Below are the code and all the weights of a small trained network. Each question names an input and a target symbol and asks about switching units off, where a switched-off unit gives its printed mean instead of its output.

import numpy as np


def w(rows, s, z=0):
    codes = np.array(rows[::2]) - 128.0
    scale = np.full(codes.shape[1], s)
    scale[-1] = z or s
    return codes * scale


def f(y):
    return np.maximum(y, 0)


def softmax(a):
    e = np.exp(a - a.max(-1, keepdims=True))
    return e / e.sum(-1, keepdims=True)


def log_softmax(a):
    a = a - a.max(-1, keepdims=True)
    return a - np.log(np.exp(a).sum(-1, keepdims=True))


def net(x, mask):
    ids = ['ΘΣΦαβγδζμπ'.index(c) for c in x.split()]
    T = len(ids)
    res = E[ids] + P[:T]
    q, k, v = (res @ M[0].T for M in (Q, K, V))
    z = softmax(np.where(np.tri(T) > 0, q @ k.T / 3**0.5, -1e9)) @ v
    res = res + np.where(mask[0], z, O[0][:, -1]) @ O[0][:, :-1]
    y = f(res @ A[0][:, :-1].T + A[0][:, -1])
    res = res + np.where(mask[1:17], y, B[0][:, -1]) @ B[0][:, :-1]
    return log_softmax(res[-1] @ U[:, :-1].T + U[:, -1])


Q, K, V, O, A, B = {}, {}, {}, {}, {}, {}
E = w([
[47,141,90,37,67],'Θ',
[109,88,104,205,75],'Σ',
[2,110,88,118,158],'Φ',
[58,76,147,35,90],'α',
[135,153,136,22,170],'β',
[108,128,126,136,242],'γ',
[197,143,141,61,108],'δ',
[110,192,70,79,108],'ζ',
[80,78,171,65,183],'μ',
[164,221,73,106,185],'π',
],0.0093)
P = w([
[254,50,30,42,194],'0',
[114,90,126,113,138],'1',
[122,79,86,66,169],'2',
[135,66,61,50,178],'3',
[94,177,194,80,166],'4',
[107,143,147,77,168],'5',
[108,141,137,73,168],'6',
[82,210,225,81,164],'7',
[103,148,153,85,178],'8',
[100,144,157,84,171],'9',
[90,211,247,77,148],'10',
[101,154,154,78,173],'11',
],0.0052)
Q[0] = w([
[189,49,4,108,119],'h1',
[151,107,198,206,115],'h1',
[125,35,74,86,191],'h1',
],0.02)
K[0] = w([
[177,7,33,68,169],'h1',
[114,200,131,52,137],'h1',
[194,79,27,161,81],'h1',
],0.019)
V[0] = w([
[106,47,200,20,103],'h1',
[105,81,153,185,253],'h1',
[198,78,214,155,115],'h1',
],0.016)
O[0] = w([
[132,38,65,186,219,221],'h1',
[121,236,8,175,123,216],'h1',
[105,194,209,216,175,4],'h1',
],0.011,0.0029)
A[0] = w([
[90,132,119,159,174,134],'n1',
[89,128,170,62,64,49],'n2',
[36,122,109,159,72,122],'n3',
[141,181,118,59,148,3],'n4',
[25,102,153,137,113,90],'n5',
[170,158,94,153,139,182],'n6',
[84,146,164,142,89,151],'n7',
[136,80,129,190,87,137],'n8',
[249,127,137,135,106,188],'n9',
[124,189,168,74,167,206],'n10',
[232,180,161,95,196,125],'n11',
[121,103,175,46,126,62],'n12',
[97,180,109,93,184,112],'n13',
[145,112,130,207,5,156],'n14',
[129,126,97,72,124,230],'n15',
[192,191,108,158,109,72],'n16',
],0.015,0.0038)
B[0] = w([
[146,81,166,150,120,186],'n1',
[198,139,43,77,136,171],'n2',
[193,160,177,114,86,197],'n3',
[170,157,168,57,76,174],'n4',
[194,147,152,120,203,175],'n5',
[75,90,117,143,95,185],'n6',
[73,131,149,115,95,152],'n7',
[112,101,144,37,132,176],'n8',
[154,100,84,183,194,144],'n9',
[36,116,90,123,120,206],'n10',
[219,101,183,119,86,160],'n11',
[91,155,184,115,192,176],'n12',
[114,123,201,150,98,219],'n13',
[102,55,135,2,135,163],'n14',
[100,162,77,182,129,255],'n15',
[205,97,77,128,122,150],'n16',
],0.027,0.0087)
U = w([
[207,208,92,65,93,1],'Θ',
[154,39,95,52,142,121],'Σ',
[254,164,218,131,150,165],'Φ',
[185,172,96,94,176,112],'α',
[134,145,183,42,94,202],'β',
[92,85,182,165,99,134],'γ',
[213,114,96,166,152,179],'δ',
[91,164,66,138,79,217],'ζ',
[43,146,147,124,187,76],'μ',
[201,131,138,117,39,53],'π',
],0.0047,0.0044)

Each question gives the input, a string of symbols that net reads in full, and the target symbol t.
The units are the heads (3 rows each of Q, K, V and O) and the neurons (one row each of A and B). Each row of codes is followed by its name. A weight is (code - 128) times the scale printed after its matrix; where a second scale follows, it is the last column's (O, A, B and U).
mask holds one flag per unit, heads first, then neurons. A switched-off unit (its flag False) gives its mean, the last column of its rows in O or B, instead of its output. The means were averaged over made-up inputs and are rounded, as every weight is.
A unit's drop is (log p(t) with every unit on - log p(t) with that unit switched off) / (log p(t) with every unit on - log p(t) with every unit switched off).
The circuit of an input: a set's keep is (log p(t) with only the set's units on - log p(t) with every unit switched off) / (log p(t) with every unit on - log p(t) with every unit switched off). Starting from the 12 units with the biggest drops (on a tie, the unit counted first), units are removed one at a time, each time the one whose removal leaves the highest keep (on an exact tie, the one counted first), for as long as the keep stays at least 0.8.
units of the circuit, in order: the units of the circuit, biggest drop first
most important unit: the unit with the biggest drop
k most important neurons: the k neurons with the biggest drops, biggest first
input π μ ζ, target Θ: units of the circuit, in order -> h1, n4, n2
input π Φ Φ, target Θ: units of the circuit, in order -> h1, n2
input μ α Σ Σ Σ Φ, target Φ: units of the circuit, in order -> n5, n3, n6
input α β π Σ Φ, target Φ: units of the circuit, in order -> n5, n3
input μ β Θ, target γ: units of the circuit, in order -> h1, n1, n6, n13
input Σ μ Σ, target β: units of the circuit, in order -> h1, n14, n3
input Φ Σ Σ γ π Σ β Θ Θ Φ Σ, target μ: most important neuron -> n12
input γ Σ Σ, target π: units of the circuit, in order -> h1, n3, n16
input Φ Φ α α, target ζ: units of the circuit, in order -> h1, n15
input μ ζ Σ Σ δ Σ Σ Θ Φ Σ, target Σ: units of the circuit, in order -> n8, h1
input Σ Σ Θ β Φ Φ Σ μ ζ Σ Σ μ, target μ: 3 most important neurons -> n10, n12, n3
input δ π δ, target Φ: 2 most important neurons -> n11, n10
input μ Σ Σ, target γ: units of the circuit, in order -> h1, n6, n1
input Σ Σ Φ γ Σ ζ α μ Σ Σ Σ, target γ: 4 most important neurons -> n1, n6, n2, n14
input ζ γ Φ Θ Σ μ μ Σ Σ Θ, target Θ: units of the circuit, in order -> n2, h1, n3
input π π δ, target Θ: units of the circuit, in order -> h1, n2
input ζ ζ δ, target α: 2 most important neurons -> n2, n12
input π Φ Σ Σ Σ α Σ Σ μ δ π, target π: most important unit -> n11
input Φ γ μ β β, target π: 4 most important neurons -> n4, n16, n13, n11
input Φ Θ π μ Σ ζ, target ζ: most important unit -> n15
input β Σ Σ Φ μ Φ Φ μ, target γ: 2 most important neurons -> n13, n2
input μ Φ Σ Φ π, target π: 2 most important neurons -> n4, n11
input Φ Σ Σ γ ζ μ ζ Φ δ Σ, target Σ: 3 most important neurons -> n14, n8, n13
input Φ Σ δ, target δ: 2 most important neurons -> n9, n10
